Each row has a name. Each question is about the rows just above it. Places in a row count from 0.

Columns, left to right: B R P W L
Gopud: [-2 19 16 -6 -3]
duku: [-30  25  12  13  -8]
Bofi: [-43  18 -25  86 -23]
ved: [ -4 -25 -30 -13  16]
ranid: [-22  13  -5   6  11]
Among the named rows, does one hold [-3 19 16 -6] next to each other, in this order?  no
Does one of the named rows hold [-2 20 16] side by side, in this order?  no
Is [-6 -3] printed in one of the named rows, side by side and in this order?  yes

Columns, left to right: C K E H U
vit: [34 34 32 25 45]
Gep: [37 58 31 65 56]
gepar: [45 36 64 35 45]
neza: [33 31 42 33 46]
fipo: [37 48 39 52 49]
bub: [30 45 42 40 38]
nez: [45 36 50 35 45]
Diri: [48 29 46 43 48]
ravof: [30 27 58 30 41]
lafi: [34 34 32 25 41]
Tesep: [45 35 46 26 39]
Dizet: [40 44 34 40 46]
Which column holds [36 29 27] top down?  K
How many times does Diri hold [29]?  1

Columns, left to right: Y M X A Q N Z S
Fafen: [-8  2 11  9 11  9  1 -6]
Bolun: [ 3 -8 -3  2 -4 -8 -3 -3]
kav: [  6 -12 -33  17 -21 -25  18   4]
pes: [-13  43   0 -20 -13   4  27  31]
tuz: [ -3  -3 -10   6   0  -3   6   6]
Goder: [-13   9   3  11 -18  -4  -9   7]
vepop: [  8  -9  -4  11 -32 -54   0   8]
Kinas: [  2  -4 -14   5  -3  -5   5  -2]
bamam: [ 11  -7 -15   2  -2   5  14   2]
Nares: [ 5 -2 -3  1 -6 -5 -2 -1]
Table of tags by key:
[-8] -> Q985
[11] -> Q667
[2] -> Q947
[6] -> Q681
[-3] -> Q195
The tag of Bolun, keyed by place 3:  Q947
Whose row is [  2  -4 -14   5  -3  -5   5  -2]?  Kinas
Times [-3] occurs in tuz:  3
Times [11] occurs in Fafen:  2
Does one of the named rows hold [-14  -4] side by side, in this order?  no

Columns, left to right: F J D V T
zem: [-10  -9  -8  -4 -30]
Lom: [-14  -8 -15 -12 -37]
podip: [14 -1 -1  9  9]
ginir: [ 49 -25   3  47  24]
Segu: [-16   7  23   4   1]
rit: [ 0 -9 -3  0 -2]
tagu: [ 83  42 -24  25  29]
Sop: [86 15  2 50 67]
lotap: [ 11 -10  -1  13  -3]
Mefuz: [11 -1  2 11  6]
Molal: [11 -1  2 11 10]
pib: [ -1  11 -30 -32  13]
Which column holds this, read top down? [-16   0  83  86  11]  F
[-1  3 23 -3] is in which column, read top down?  D
key -> tag
[-30] -> Q347
[-3] -> Q704
[9] -> Q108
Join podip by its entry at place 4:  Q108

Columns, left to right: vidot bafiv nivi sed megu bol diz ridis belan kobi
seraf: [ -1   2  -5  -1  -2   8 -11   0  -7  -3]
pif: [ 20 -24  20  -7  27 -34 -21   3 -66  20]
Pof: [-27  -9   2   2  60   2  -2 -11 -34   2]
Rutev: [ -1   8 -11  -3  -7  23 -31   1 -18 -10]
rukip: [ -8 -22 -23   6  17   6  -8  26  26  -6]
sab: [  1 -16  -1   6  -2  -1   2   8  -3  21]
Lepo: [-26 -26   0   0   0 -26 -26   1 -28   0]
Table of tags by key:
[-26] -> Q414
[-11] -> Q650
[8] -> Q715
[-32] -> Q960
[-31] -> Q125
[-10] -> Q713
Join Rutev by its entry at place 6:  Q125
Which column holds [21  0] top down?  kobi
[ -7 -66 -34] is in which column, read top down?  belan
Times [3] occurs in Pof:  0
Shared by Lepo and seraf:  [0]
How many times does Lepo hold [0]?  4
Times [-23] occurs in rukip:  1

Columns, left to right: pobaf Bofep kurus vud Kogu per nog gonom
donum: [-19 -14 -19 -19 -19 -14 -19 -14]
Tuso: [-15 -23   6  44  -3 -20   8   2]
nuf: [ 31  37  57 -29  50  53  69  79]
Count of [-19] in donum:  5
How many times does donum hold [-14]?  3
key -> tag
[-30] -> Q535
[-19] -> Q438
[-29] -> Q926
[50] -> Q61
[49] -> Q743
Look up the entry of nuf at place 4 in the table:  Q61
Which column holds [ 2 79] top down?  gonom
Does one of the named rows hold [-15 -24] side by side, in this order?  no
Which column holds [-15  31] top down?  pobaf

Columns, left to right: voro ligiv detu motez geto Zogi tono fopaf Mika
gupo: [  9 -29 -26 -17   4  -1 -19  65   1]
guv: [ 14 -15 -39  14  11  -3 -33  -4  -6]
kova: [-14  40 -15  -2  -9 -45  -6 -14  -1]
vavon: [ 14 -15 -39  14  -5 -27   8  -1  -5]
lesud: [ -3 -15  10 -19 -20 -11  41   0  33]
kota: [-33  43  -7 -45 -33  22   9 -23  -8]
laraz: [-33  43  -7 -45 -36 -12  23 -44   3]
sokiv: [ 16  35   3  -6 -40  11 -10  10  34]
Vukaz: [-33  43  -7 -45 -33 -28 -10  23 -51]
Favu: [ -5  24 -22  -4  51   0 -14   1   4]
[ 41   9  23 -10] is in which column, read top down?  tono
Which column holds [  9  14 -14  14  -3 -33 -33  16 -33] top down?  voro
Does one of the named rows hold [  9 -23  -8] side by side, in this order?  yes
Does one of the named rows hold [  4  -1 -19  65   1] side by side, in this order?  yes
Is [  9 -29 -26 -17   5] printed in one of the named rows, side by side and in this order?  no
How many times does kova hold [-15]?  1
tags:
[-35] -> Q366
[10] -> Q240
[-21] -> Q470
[-19] -> Q782
[52] -> Q924
[-20] -> Q810
[51] -> Q913
[-36] -> Q316
The tag of lesud, keyed by place 4:  Q810

